Below are the code and all the weights of a small trained network. Each question names an input and a class and asks about switching units off, where a switched-off unit gives its printed mean instead of its output.

import numpy as np


def w(rows, s, z=0):
    codes = np.array(rows[::2]) - 128.0
    scale = np.full(codes.shape[1], s)
    scale[-1] = z or s
    return codes * scale


def norm(h):
    return h / np.sqrt((h * h).mean(-1, keepdims=True) + 1e-5)


def f(y):
    return y / 2 * (1 + np.tanh(0.7978845608 * (y + 0.044715 * y**3)))


def log_softmax(a):
    a = a - a.max(-1, keepdims=True)
    return a - np.log(np.exp(a).sum(-1, keepdims=True))


def net(x, mask):
    res = np.array(x, float).reshape(1, 2) / 4 @ E
    u = 0
    for l in range(3):
        y = f(norm(res) @ A[l][:, :-1].T + A[l][:, -1])
        res = res + np.where(mask[u : u + 6], y, B[l][:, -1]) @ B[l][:, :-1]
        u += 6
    return log_softmax(norm(res)[-1] @ U[:, :-1].T + U[:, -1])


A, B = {}, {}
E = w([
[125,26,42,59,65,126,119,116,136,23],'x0',
[115,131,39,206,125,6,3,181,98,185],'x1',
],0.0038)
A[0] = w([
[138,235,154,211,94,135,146,111,150,163,75],'L0N1',
[173,138,121,170,107,108,135,184,162,143,11],'L0N2',
[159,126,174,6,167,145,115,115,157,133,195],'L0N3',
[150,94,88,123,68,144,103,191,125,1,143],'L0N4',
[108,86,212,132,90,89,75,145,67,176,189],'L0N5',
[107,165,151,77,182,96,158,100,152,91,100],'L0N6',
],0.0047,0.0011)
B[0] = w([
[239,143,116,130,139,126,111,127,150,2,212],'L0N1',
[124,101,140,39,149,171,194,163,198,75,131],'L0N2',
[91,179,75,117,108,50,42,117,158,133,201],'L0N3',
[179,239,160,163,168,156,123,106,111,129,254],'L0N4',
[103,99,102,155,115,165,101,137,185,170,173],'L0N5',
[168,90,120,168,115,101,120,111,69,184,150],'L0N6',
],0.0057,0.0034)
A[1] = w([
[92,1,129,135,102,138,171,161,165,186,121],'L1N1',
[103,137,157,72,81,155,143,92,126,156,25],'L1N2',
[163,125,177,118,98,170,127,111,128,113,102],'L1N3',
[123,66,109,107,45,115,142,144,78,89,3],'L1N4',
[74,115,156,77,143,159,193,99,151,166,153],'L1N5',
[129,123,152,172,120,162,185,134,128,142,75],'L1N6',
],0.0064,0.0015)
B[1] = w([
[131,173,153,151,132,94,135,111,98,111,111],'L1N1',
[114,160,132,139,141,57,92,173,122,164,186],'L1N2',
[109,75,55,158,134,84,116,185,128,132,251],'L1N3',
[149,254,86,144,149,89,142,136,100,90,95],'L1N4',
[139,66,69,165,122,115,63,176,118,168,180],'L1N5',
[150,151,95,158,195,104,79,154,100,108,103],'L1N6',
],0.0085,0.0018)
A[2] = w([
[94,216,127,137,108,134,146,91,56,174,156],'L2N1',
[105,132,47,108,96,153,151,82,63,64,42],'L2N2',
[116,126,143,79,124,176,174,132,104,109,2],'L2N3',
[105,41,101,142,110,88,127,190,139,158,65],'L2N4',
[154,2,130,87,65,129,146,69,199,77,54],'L2N5',
[81,40,82,153,129,115,85,178,145,156,191],'L2N6',
],0.0067,0.0018)
B[2] = w([
[37,2,192,51,51,166,172,138,174,186,152],'L2N1',
[226,197,116,232,219,101,107,181,169,89,193],'L2N2',
[178,86,51,132,146,176,161,191,128,146,110],'L2N3',
[22,75,116,133,165,30,167,159,45,103,199],'L2N4',
[58,110,205,1,5,133,140,11,198,250,144],'L2N5',
[33,31,94,38,135,123,251,138,6,156,254],'L2N6',
],0.0046,0.005)
U = w([
[229,207,94,190,189,81,95,156,153,37,243],'0',
[21,32,31,89,142,3,167,192,11,132,5],'1',
[66,99,233,22,3,144,155,40,185,123,83],'2',
],0.0062,0.0011)

Each question gives the input, the list of numbers given to net, and the class t.
The units are the neurons (one row each of A and B). Each row of codes is followed by its name. A weight is (code - 128) times the scale printed after its matrix; where a second scale follows, it is the last column's (A, B and U).
mask holds one flag per neuron, layer by layer. A switched-off neuron (its flag False) gives its mean, the last column of its row in B, instead of its output. The means were averaged over made-up inputs and are rounded, as every weight is.
A unit's drop is (log p(t) with every unit on - log p(t) with that unit switched off) / (log p(t) with every unit on - log p(t) with every unit switched off).
The circuit of an input: a set's keep is (log p(t) with only the set's units on - log p(t) with every unit switched off) / (log p(t) with every unit on - log p(t) with every unit switched off). Starting from the 12 units with the biggest drops (on a tie, the unit counted first), units are removed one at a time, each time the one whose removal leaves the highest keep (on an exact tie, the one counted first), for as long as the keep stays at least 0.8.
units of the circuit, in order: the units of the circuit, biggest drop first
most important unit: the unit with the biggest drop
k most important neurons: the k neurons with the biggest drops, biggest first
k most important neurons of layer l: the k neurons of layer l with the biggest drops, biggest first
drop of u: that unit's drop, to one decimal
input [-6,2], class 0: units of the circuit, in order	L0N1
input [-6,-7], class 1: 2 most important neurons	L0N4; L1N3
input [5,5], class 0: 3 most important neurons	L1N3; L1N2; L1N5
input [-2,1], class 2: 3 most important neurons	L0N1; L0N4; L2N5
input [-3,3], class 2: 3 most important neurons of layer 0	L0N4; L0N2; L0N1
input [0,3], class 2: 2 most important neurons	L1N3; L1N5
input [5,-5], class 0: 4 most important neurons	L0N5; L0N3; L0N2; L2N2
input [4,-1], class 0: 3 most important neurons	L2N2; L1N2; L2N6
input [3,-2], class 2: 2 most important neurons of layer 0	L0N3; L0N1
input [8,-5], class 0: 2 most important neurons	L1N4; L2N2
input [1,0], class 2: 2 most important neurons	L2N1; L0N1
input [2,-1], class 2: 2 most important neurons	L2N1; L0N1
input [-1,-3], class 2: 2 most important neurons	L0N3; L0N2
input [5,-3], class 0: units of the circuit, in order	L2N2
input [0,-2], class 2: 2 most important neurons	L0N3; L1N3
input [-2,-2], class 2: 2 most important neurons	L0N4; L2N5
input [-1,-1], class 2: 2 most important neurons	L2N5; L0N4
input [-7,5], class 0: 2 most important neurons	L0N1; L1N3
input [7,-3], class 0: drop of L2N2	0.3
input [-2,-8], class 1: drop of L0N5	0.0
input [1,-1], class 2: most important unit	L2N1
input [-4,-6], class 1: drop of L0N4	3.1
input [-3,-5], class 1: drop of L0N4	4.1
